Here is a tiny trained network, its code and every weight. The questions are about switching its units off for an input and a class, where a switched-off unit gives its printed mean instead of its output.

import numpy as np


def w(rows, s, z=0):
    codes = np.array(rows[::2]) - 128.0
    scale = np.full(codes.shape[1], s)
    scale[-1] = z or s
    return codes * scale


def norm(h):
    return h / np.sqrt((h * h).mean(-1, keepdims=True) + 1e-5)


def f(y):
    return np.maximum(y, 0)


def log_softmax(a):
    a = a - a.max(-1, keepdims=True)
    return a - np.log(np.exp(a).sum(-1, keepdims=True))


def net(x, mask):
    res = np.array(x, float).reshape(1, 3) / 4 @ E
    u = 0
    for l in range(2):
        y = f(norm(res) @ A[l][:, :-1].T + A[l][:, -1])
        res = res + np.where(mask[u : u + 3], y, B[l][:, -1]) @ B[l][:, :-1]
        u += 3
    return log_softmax(norm(res)[-1] @ U[:, :-1].T + U[:, -1])


A, B = {}, {}
E = w([
[215,2,131,126,183,151,60,79,94,90,182],'x0',
[172,86,78,46,163,141,124,165,208,75,134],'x1',
[172,23,150,81,92,54,62,139,138,61,173],'x2',
],0.0043)
A[0] = w([
[144,136,102,208,101,173,109,110,30,136,134,4],'L0N1',
[48,104,224,167,20,85,69,125,33,134,162,28],'L0N2',
[103,99,167,231,193,171,120,12,2,154,159,122],'L0N3',
],0.0043,0.0037)
B[0] = w([
[137,210,57,51,87,87,136,182,155,74,92,161],'L0N1',
[80,97,79,76,149,254,133,103,164,197,97,198],'L0N2',
[182,184,76,206,109,90,157,184,64,42,119,255],'L0N3',
],0.0085,0.0056)
A[1] = w([
[84,140,69,150,112,231,179,177,121,123,102,6],'L1N1',
[133,161,104,152,68,74,116,103,53,147,90,81],'L1N2',
[198,88,123,136,228,252,91,117,65,131,141,112],'L1N3',
],0.0049,0.0024)
B[1] = w([
[157,22,168,120,141,179,43,29,182,165,208,254],'L1N1',
[195,76,221,135,245,130,184,101,61,135,160,196],'L1N2',
[154,82,254,159,211,204,211,65,57,234,107,237],'L1N3',
],0.0067,0.0045)
U = w([
[133,137,174,192,153,171,162,73,78,176,130,34],'0',
[108,88,122,66,137,188,89,74,191,157,142,150],'1',
[152,189,59,118,76,42,162,253,136,16,106,253],'2',
],0.012,0.0041)

Each question gives the input, the list of numbers given to net, and the class t.
The units are the neurons (one row each of A and B). Each row of codes is followed by its name. A weight is (code - 128) times the scale printed after its matrix; where a second scale follows, it is the last column's (A, B and U).
mask holds one flag per neuron, layer by layer. A switched-off neuron (its flag False) gives its mean, the last column of its row in B, instead of its output. The means were averaged over made-up inputs and are rounded, as every weight is.
A unit's drop is (log p(t) with every unit on - log p(t) with that unit switched off) / (log p(t) with every unit on - log p(t) with every unit switched off).
The circuit of an input: a set's keep is (log p(t) with only the set's units on - log p(t) with every unit switched off) / (log p(t) with every unit on - log p(t) with every unit switched off). Starting from all 6 units, units are removed one at a time, each time the one whose removal leaves the highest keep (on an exact tie, the one counted first), for as long as the keep stays at least 0.8.
units of the circuit, in order: the units of the circuit, biggest drop first
k most important neurons: the k neurons with the biggest drops, biggest first
k most important neurons of layer l: the k neurons of layer l with the biggest drops, biggest first
drop of u: that unit's drop, to one decimal
input [6,8,-6], class 0: 2 most important neurons : (L1N3, L0N2)
input [4,0,-8], class 2: units of the circuit, in order : (L0N3, L0N1)
input [8,-1,-7], class 2: units of the circuit, in order : (L0N3)
input [-6,-4,1], class 1: units of the circuit, in order : (L0N3, L1N3)
input [0,6,1], class 2: 2 most important neurons : (L0N2, L1N1)
input [2,-4,0], class 2: 2 most important neurons : (L0N3, L0N1)
input [-2,-8,6], class 1: 2 most important neurons : (L0N2, L1N1)
input [-2,7,5], class 2: 2 most important neurons of layer 1 : (L1N1, L1N3)
input [6,7,-2], class 0: 2 most important neurons : (L1N3, L1N1)
input [-4,2,3], class 2: 2 most important neurons : (L0N2, L1N1)
input [-5,-8,1], class 1: 3 most important neurons : (L0N2, L1N1, L1N3)
input [8,8,-3], class 0: 2 most important neurons of layer 1 : (L1N3, L1N1)
input [4,-6,-4], class 2: 2 most important neurons : (L0N3, L0N1)
input [-3,-8,5], class 1: units of the circuit, in order : (L0N2)
input [5,8,-4], class 0: 4 most important neurons : (L1N3, L0N2, L1N1, L0N1)
input [8,7,-1], class 0: 4 most important neurons : (L1N3, L1N1, L0N1, L0N2)
input [7,8,-7], class 0: 4 most important neurons : (L1N3, L0N2, L1N1, L0N1)
input [-7,5,-4], class 1: 3 most important neurons : (L0N3, L1N1, L1N3)
input [7,-1,-4], class 2: drop of L0N3 : 0.8
input [-2,-7,8], class 1: drop of L0N2 : 1.2
input [2,-3,-2], class 2: drop of L0N2 : 0.0
input [3,-1,0], class 2: drop of L0N3 : 0.3
input [-2,-3,4], class 1: most important neuron : (L0N2)
